Here is a tiny trained network, its code and every weight. The questions are about switching its units off for an input and a class, where a switched-off unit gives its printed mean instead of its output.

import numpy as np


def w(rows, s, z=0):
    codes = np.array(rows[::2]) - 128.0
    scale = np.full(codes.shape[1], s)
    scale[-1] = z or s
    return codes * scale


def f(y):
    return np.maximum(y, 0)


def log_softmax(a):
    a = a - a.max(-1, keepdims=True)
    return a - np.log(np.exp(a).sum(-1, keepdims=True))


def net(x, mask):
    res = np.array(x, float).reshape(1, 3) / 4 @ E
    y = f(res @ A[0][:, :-1].T + A[0][:, -1])
    res = res + np.where(mask, y, B[0][:, -1]) @ B[0][:, :-1]
    return log_softmax(res[-1] @ U[:, :-1].T + U[:, -1])


A, B = {}, {}
E = w([
[58,132,60,113,54,133,46,179,28],'x0',
[207,67,106,195,132,42,163,37,35],'x1',
[79,195,254,149,108,8,168,173,95],'x2',
],0.0082)
A[0] = w([
[78,119,117,152,137,60,67,118,74,207],'N1',
[111,190,163,168,125,51,175,80,113,99],'N2',
[84,203,167,65,170,174,145,168,233,130],'N3',
[115,158,171,131,85,96,182,254,90,3],'N4',
[89,157,116,158,7,131,93,125,10,14],'N5',
[83,142,91,83,110,172,90,168,128,140],'N6',
[85,134,157,174,92,79,140,186,132,149],'N7',
[136,149,202,159,175,76,147,67,104,103],'N8',
[114,124,107,134,112,82,96,173,16,210],'N9',
[175,164,192,190,134,110,182,109,75,106],'N10',
[71,141,179,109,100,61,124,170,110,186],'N11',
[156,29,57,155,178,158,147,78,87,122],'N12',
[116,154,79,100,42,166,53,163,83,156],'N13',
],0.0075,0.0061)
B[0] = w([
[74,126,72,69,193,155,99,115,174,223],'N1',
[103,165,69,82,28,126,60,187,56,203],'N2',
[155,24,180,197,191,144,173,140,163,254],'N3',
[62,55,72,132,235,206,127,109,226,177],'N4',
[218,20,208,249,201,47,254,105,152,203],'N5',
[94,177,79,81,111,121,56,124,77,214],'N6',
[162,111,170,149,173,100,204,171,154,201],'N7',
[108,206,133,84,69,78,109,192,59,201],'N8',
[58,108,103,123,198,235,128,78,183,247],'N9',
[131,150,128,118,55,105,94,156,79,201],'N10',
[218,62,162,180,133,72,167,83,115,232],'N11',
[212,67,180,176,191,126,171,121,170,227],'N12',
[76,173,100,43,40,162,51,143,132,239],'N13',
],0.0069,0.0086)
U = w([
[105,95,131,133,214,190,160,142,188,35],'0',
[165,90,176,200,167,73,205,150,139,255],'1',
[86,254,119,33,25,118,77,179,76,88],'2',
],0.009,0.0012)

Each question gives the input, the list of numbers given to net, and the class t.
The units are the neurons (one row each of A and B). Each row of codes is followed by its name. A weight is (code - 128) times the scale printed after its matrix; where a second scale follows, it is the last column's (A, B and U).
mask holds one flag per neuron, in row order. A switched-off neuron (its flag False) gives its mean, the last column of its row in B, instead of its output. The means were averaged over made-up inputs and are rounded, as every weight is.
A unit's drop is (log p(t) with every unit on - log p(t) with that unit switched off) / (log p(t) with every unit on - log p(t) with every unit switched off).
The circuit of an input: a set's keep is (log p(t) with only the set's units on - log p(t) with every unit switched off) / (log p(t) with every unit on - log p(t) with every unit switched off). Starting from the 12 units with the biggest drops (on a tie, the unit counted first), units are removed one at a time, each time the one whose removal leaves the highest keep (on an exact tie, the one counted first), for as long as the keep stays at least 0.8.
circuit, biggest first: the units of the circuit, biggest drop first
k most important neurons: the k neurons with the biggest drops, biggest first
drop of u: that unit's drop, to one decimal
input [-2,6,8], class 2: circuit, biggest first -> [N2]
input [-8,-5,3], class 1: circuit, biggest first -> [N9 N1]
input [5,5,-2], class 0: 3 most important neurons -> [N9 N1 N11]
input [0,-8,2], class 1: 3 most important neurons -> [N9 N3 N1]
input [3,5,-1], class 0: 3 most important neurons -> [N9 N11 N1]
input [1,-2,-5], class 2: 3 most important neurons -> [N5 N9 N3]
input [8,2,-1], class 0: 2 most important neurons -> [N5 N9]
input [-1,5,-7], class 1: 4 most important neurons -> [N9 N12 N1 N13]
input [3,-8,-8], class 2: 2 most important neurons -> [N13 N6]
input [8,-1,-5], class 2: 3 most important neurons -> [N13 N6 N3]
input [-8,6,2], class 2: drop of N2 -> 0.1
input [-2,-8,1], class 1: drop of N1 -> 0.5
input [-5,3,3], class 2: drop of N3 -> 0.0
input [4,-5,6], class 0: circuit, biggest first -> [N4]
